What each symbol does to the points:
state | ~ !
Q112 | Q141 Q794
Q596 | Q855 Q199
Q769 | Q933 Q439
Q871 | Q453 Q491
Q52 | Q669 Q784
Q506 | Q713 Q535
Q199 | Q17 Q212
Q501 | Q573 Q855
Q297 | Q609 Q453
Q220 | Q497 Q784
Q307 | Q596 Q549
Q729 | Q487 Q921
Q580 | Q656 Q297
Q581 | Q295 Q825
Q487 | Q581 Q453
Q141 | Q609 Q447
Q842 | Q506 Q832
Q573 | Q691 Q815
Q439 | Q506 Q295
Q973 | Q784 Q639
Q713 | Q487 Q729
Q497 | Q738 Q710
Q50 | Q596 Q868
Q447 | Q939 Q871
Q472 | Q50 Q212
Q575 | Q863 Q472
Q877 | Q580 Q669
Q710 | Q522 Q101
Q872 | Q141 Q30
Q609 | Q522 Q872
Q691 | Q384 Q934
Q790 | Q501 Q596
Q384 | Q736 Q790
Q863 | Q549 Q50
Q855 | Q815 Q656
Q934 | Q790 Q307
Q295 | Q871 Q842
Q101 | Q656 Q497
Q939 | Q769 Q487
Q736 | Q825 Q501
Q921 | Q581 Q736
Q246 | Q491 Q691
Q30 | Q784 Q304
Q825 | Q246 Q573
Q794 | Q447 Q933
Q491 | Q921 Q384
Q832 | Q842 Q939
Q669 | Q297 Q929
Q535 | Q112 Q842
Q639 | Q220 Q609
Q549 | Q199 Q212
Q738 | Q973 Q580
Q269 | Q307 Q863
Q656 | Q472 Q738
Q212 | Q575 Q656
Q868 | Q101 Q580
Q929 | Q702 Q112
Q702 | Q872 Q141
Q17 | Q269 Q575
Q522 | Q535 Q497
Q933 | Q453 Q506
Q304 | Q535 Q832
Q453 | Q832 Q713
Q815 | Q934 Q269
Q784 | Q639 Q535

The rows follow the links: the fewer symbols apart two points are, the more alike their rows tend to be.

Each row is also shifted at random along 5 hidden directions that mean nothing.

Some points, each with a row of numbers:
Q581
-90 -15 2 -10 9 -4 16 14 -86 26 4 -22 -14 20 -10 37 -4 6 3 37 15 -4 -23 -28 -9 10 -1 -22 -5 18 23 -32 21 27 0 18 -11 2 49 -47 14 15 29 50 -28 -1 -93 15 -6 1 2 48 -71 17
Q863
-16 8 -61 18 -19 -9 -46 -8 -52 40 61 39 -4 -30 -25 9 8 -20 -31 26 -5 -43 -18 -41 -6 1 33 12 30 -39 -21 8 -4 -2 10 -29 13 38 0 -18 20 20 -44 19 24 3 -56 63 14 -28 26 65 20 2
Q304
114 12 22 -23 21 9 1 5 -1 -19 16 4 62 62 13 9 1 35 -18 28 -12 61 -35 -15 -10 11 -44 -3 -24 21 4 30 52 12 38 25 -28 5 35 30 -34 6 17 -10 46 23 -22 11 -23 46 15 -28 39 -11
Q729
-28 -57 44 -15 34 13 39 -41 39 -53 -53 -22 -30 2 -25 2 47 19 -20 -25 26 54 -10 26 -47 27 -19 13 14 -14 -10 -11 15 -22 -13 36 5 -83 -30 -35 4 -18 6 -44 28 -41 68 -8 14 -71 -37 -34 -20 28
Q101
33 -23 12 6 -77 45 31 -16 43 79 -36 11 -18 -36 -43 23 22 -45 -26 38 15 39 -19 36 -20 -46 -24 -4 -14 63 -26 65 -10 -42 34 41 4 -27 5 34 0 1 -1 90 5 8 28 -4 1 -5 22 38 11 -24
Q522
-47 32 18 -1 7 6 -5 28 12 -30 -25 44 20 24 16 -16 -24 -6 -20 -25 -52 -5 62 31 0 -37 -28 15 -33 38 20 63 23 -17 48 40 -13 -21 34 16 -5 13 52 -35 -10 -7 14 -20 1 59 -6 -20 -11 -33
Q506
-107 -28 -21 19 -32 -25 -13 39 -56 38 8 -14 27 -10 18 15 -14 -65 7 41 44 27 42 -45 30 -42 8 -2 -58 14 7 -41 38 -43 10 -21 -30 -28 48 -19 -16 16 -72 15 15 27 -22 28 -69 -61 -10 -23 13 4
Q825
6 -39 8 -12 -8 -3 3 0 -5 -5 21 -29 15 -7 -4 33 -1 70 7 34 26 17 35 -13 -14 10 -5 1 27 -10 25 -18 8 -15 -19 -17 -9 -6 -2 -1 41 1 -22 15 -39 -44 20 -15 14 5 -7 17 -44 54
Q295
-29 -31 2 -2 -7 -15 -32 41 -84 43 56 -33 22 26 27 57 -26 -8 5 46 13 44 21 -45 30 8 -5 3 -23 23 21 -40 8 -3 4 -24 -25 9 58 -43 -1 31 -63 15 11 25 -86 9 -12 2 0 7 10 16
Q50
6 24 -57 2 -12 14 -34 22 -31 48 21 49 -16 10 -34 -17 0 -12 -27 26 -37 -64 -29 -6 -8 1 33 25 0 4 -12 21 -24 0 32 29 9 29 -7 -10 -18 3 17 19 -12 3 -49 54 27 9 13 51 -7 -14
Q713
50 13 8 13 36 -4 52 38 -66 -10 -74 0 -32 31 -4 -16 -14 -19 -3 18 -18 6 -21 34 0 -48 -7 -31 -75 43 21 20 52 9 45 70 -24 -62 46 -57 -62 4 97 13 13 26 -44 18 -38 -27 -53 -3 -66 -10
Q784
22 33 -5 23 -12 -10 21 43 -43 -22 6 8 35 57 76 31 -29 1 -5 -12 -47 -1 3 -6 51 -60 -22 -42 -18 -9 -38 17 38 1 28 -42 -10 32 46 3 -4 42 35 -9 15 43 -35 4 -6 53 33 -10 -20 -26
Q832
-111 27 -6 -42 43 -37 -24 24 -32 11 24 -1 29 42 20 -10 -18 -24 12 19 2 -17 -49 -40 16 50 -6 -2 -29 27 24 -36 30 42 -10 31 -38 35 33 -17 -49 -11 -9 -16 12 -6 -73 13 -36 41 11 -16 43 -11
Q691
32 -33 -22 2 -25 -15 -2 5 10 9 21 -16 34 -26 -4 17 -17 59 16 19 36 -6 65 -27 7 -16 5 -10 15 -7 31 -35 13 -21 -18 -30 -10 8 -13 3 49 -12 -52 20 -41 -34 33 -5 5 -12 13 10 -35 58
Q199
65 46 -45 17 -5 -10 1 18 -77 39 -15 66 -40 -22 -9 -21 32 -19 -4 30 -11 -61 -48 19 -23 -52 9 3 -24 -6 -3 22 15 13 26 36 -12 10 -12 2 -27 17 68 33 -20 18 -41 77 10 -18 -43 40 -29 -26
Q669
134 -29 21 6 -13 50 11 -9 -21 33 24 -58 41 46 -25 19 -56 -7 -15 15 -17 11 -70 -25 49 39 4 -49 27 -4 -28 5 -27 12 8 -36 8 53 43 4 -16 -32 -36 37 71 60 -90 -13 17 33 76 13 20 -13
Q596
-2 42 -61 -12 18 -22 -42 1 12 -19 17 58 -8 -12 -10 -45 -13 22 -19 -24 -29 -82 21 -12 -15 13 21 6 7 -11 24 -7 -5 25 -9 7 1 25 -37 -8 -1 -20 1 -53 -7 -49 -4 30 25 -16 2 -4 2 15
Q973
96 -12 13 18 -55 13 40 -10 29 -2 6 -4 11 20 57 55 14 23 -16 -17 -29 63 12 20 19 -32 -33 -22 19 -10 -58 13 -5 -36 5 -67 19 -17 4 8 23 39 -9 -3 48 18 22 -30 17 13 34 -27 17 -3
Q794
45 -9 45 28 4 -4 -25 19 -29 -22 32 -29 1 -25 20 -10 -43 -9 20 -33 11 48 100 0 26 1 38 19 -5 -2 13 -4 -32 -32 -14 -40 6 -19 26 -12 18 19 -45 -45 21 38 16 -20 -9 5 -33 -34 33 -13
Q30
-109 12 10 13 17 -8 6 -15 -21 -37 -15 5 64 3 28 -18 1 -32 0 30 25 -11 10 -20 30 -45 -15 -1 -15 -40 -17 -3 56 -2 35 -10 -34 23 17 40 4 5 21 -1 -13 27 34 23 -54 27 2 -19 0 -9
Q710
8 8 2 5 -50 19 -18 3 -7 43 39 26 30 12 -9 41 -64 -18 -40 -1 -36 22 42 -16 14 -26 -40 -16 12 43 6 80 -4 -21 44 0 -6 12 86 -20 35 25 -23 41 43 9 -90 -2 18 27 86 48 28 -7
Q868
-44 -16 7 -39 5 35 -39 -19 93 9 27 16 -19 23 -49 -1 9 -2 -36 -23 -40 -18 -30 12 -33 85 -6 36 48 23 -13 29 -73 6 -29 9 26 4 -36 2 -13 -17 -47 -16 19 -42 16 -37 69 23 44 -1 36 -10
Q609
-55 -43 41 44 -62 26 31 -77 6 26 14 -35 64 -60 -5 35 -12 -57 -13 21 67 60 23 -15 17 -39 0 -18 59 -70 -48 23 7 -62 15 -63 12 27 44 28 80 2 -64 55 49 36 11 -14 -41 -41 57 34 33 3

From each start, follow one symbol. Which point do you reach?
Answer with the point's name.
---
50 13 48 1 53 31 -12 -33 27 -50 6 -31 26 28 -13 -43 -41 16 12 -44 -13 2 -2 10 7 73 7 17 25 -21 1 10 -39 23 -4 -6 7 38 -10 22 -14 -31 18 -34 28 31 9 -41 16 58 9 -12 36 -14
~ Q702
---
110 -5 19 31 -30 41 75 15 -3 14 -59 -37 13 16 15 3 25 -27 8 31 4 7 -45 34 31 -60 2 -42 -38 -9 -75 5 15 -8 22 -29 -3 -21 0 34 -43 -16 31 50 -1 60 56 -8 -23 -1 -2 -21 -24 -25
! Q784
---
-80 -15 21 7 27 -7 -9 62 -49 -19 -22 -26 -29 -13 25 1 21 -13 44 -1 26 8 68 4 7 -15 25 35 -32 15 25 -41 -13 -20 -6 -1 -16 -37 7 -18 -1 29 11 4 -60 17 30 -22 -25 -8 -82 -19 -49 7
! Q491
---
-9 -30 21 -43 48 -18 -43 2 1 -53 69 -33 5 49 9 36 -27 98 8 -16 -20 33 37 -39 -14 92 -12 31 69 -12 42 -22 -36 37 -52 -38 22 24 0 -32 40 18 -18 -47 -9 -50 -46 -41 65 51 11 0 -15 39
~ Q921
---
6 58 -14 -10 5 -1 17 38 15 32 0 25 -44 45 15 9 -19 -14 -9 -20 -81 -49 -59 31 19 8 -28 -33 5 54 -15 42 -35 40 -2 17 16 24 20 -9 -32 26 64 26 -10 4 -70 -18 48 78 38 17 -5 -58
! Q580
---
-21 -16 -21 -15 -50 32 -13 -2 42 80 6 22 -31 -19 -39 18 43 -31 -18 15 -2 -21 -47 6 -21 11 -1 3 15 20 -37 29 -46 -6 3 6 29 13 -37 10 4 5 -45 64 -16 -9 -1 14 32 -13 34 41 6 -11
~ Q472
---
-11 -25 -23 -16 -32 32 -35 -33 0 52 44 33 -5 -25 -38 35 44 -9 -37 21 7 5 -33 -29 -41 19 11 37 45 -24 -46 9 -44 -12 3 -21 35 25 -37 11 25 12 -63 30 18 -6 -11 26 30 -33 19 42 29 -5
! Q212
---
-42 22 55 6 39 13 16 -33 16 -8 -25 -25 -9 -39 -9 -39 1 -27 53 -37 33 15 -36 30 2 27 14 10 4 -25 11 -19 -35 20 -30 21 3 23 -23 30 0 -21 27 6 -10 42 35 -14 -23 20 -43 -12 39 -41
~ Q141
---
-13 -23 29 -13 36 -1 -7 -10 -11 -34 13 -34 -14 40 -3 11 -36 -1 -14 -27 -15 37 -9 -32 13 77 -6 -20 1 20 19 -20 -14 29 -22 4 -2 -29 28 -64 -24 2 -20 -55 70 -5 -65 -17 5 -12 11 -35 23 -2
~ Q832
---
77 17 24 1 6 8 16 32 -10 -17 -31 13 45 39 40 -8 3 -1 -5 36 -5 55 12 5 15 -49 -36 4 -73 31 4 31 57 -13 50 28 -43 -17 35 44 -41 7 37 -9 6 43 19 18 -52 29 -22 -30 19 -44
~ Q112
---
-90 -37 19 -26 34 6 16 -8 -5 -27 -28 -32 -32 0 -15 10 28 36 12 5 26 11 -24 2 -39 29 -6 7 21 -7 11 -17 14 7 -19 22 1 -26 -12 -22 18 10 32 14 -37 -35 20 -14 7 -28 -39 12 -69 30
~ Q581
---
10 -23 0 -7 -8 1 40 10 -4 9 -33 -20 -9 -18 -22 9 25 43 19 38 47 -4 -7 15 -25 -30 -4 0 3 10 25 -10 31 0 3 16 -18 -18 -6 13 26 -13 25 66 -79 -27 35 0 -13 -27 -25 29 -77 43
~ Q825
---
-10 -1 10 26 11 -26 -34 49 -21 -18 19 -2 -13 2 34 -14 -43 -16 14 -34 -19 35 104 -25 36 1 26 17 -43 19 14 -30 -16 -31 -8 -39 4 -23 25 -41 -3 13 -48 -70 24 19 -11 -24 -11 -7 -34 -40 21 0
~ Q453
---
11 17 47 6 38 18 -10 -59 -20 -22 26 -27 35 -1 -13 -28 -47 -14 8 -24 1 6 -22 1 13 36 12 5 45 -42 10 16 -14 33 -2 -4 2 60 31 8 14 -8 13 -4 36 34 -48 -12 -1 59 12 23 40 -12
~ Q872
---
51 -6 45 23 -9 25 11 -54 -19 -31 -9 -14 65 -14 -6 -6 -31 -6 -2 9 28 40 21 6 9 -18 -15 3 15 -55 -1 35 12 -22 23 -5 -25 33 40 34 43 -3 2 14 45 44 -7 -13 -33 18 2 25 31 -8
! Q30
---
-51 8 -14 36 -67 5 18 46 -18 38 -19 37 10 -22 16 9 -15 -55 -23 28 -15 -5 53 15 24 -105 -24 -25 -47 48 -11 58 24 -52 63 3 -21 -21 66 11 23 26 28 71 -19 21 -14 3 -18 9 34 37 -39 -21
! Q710
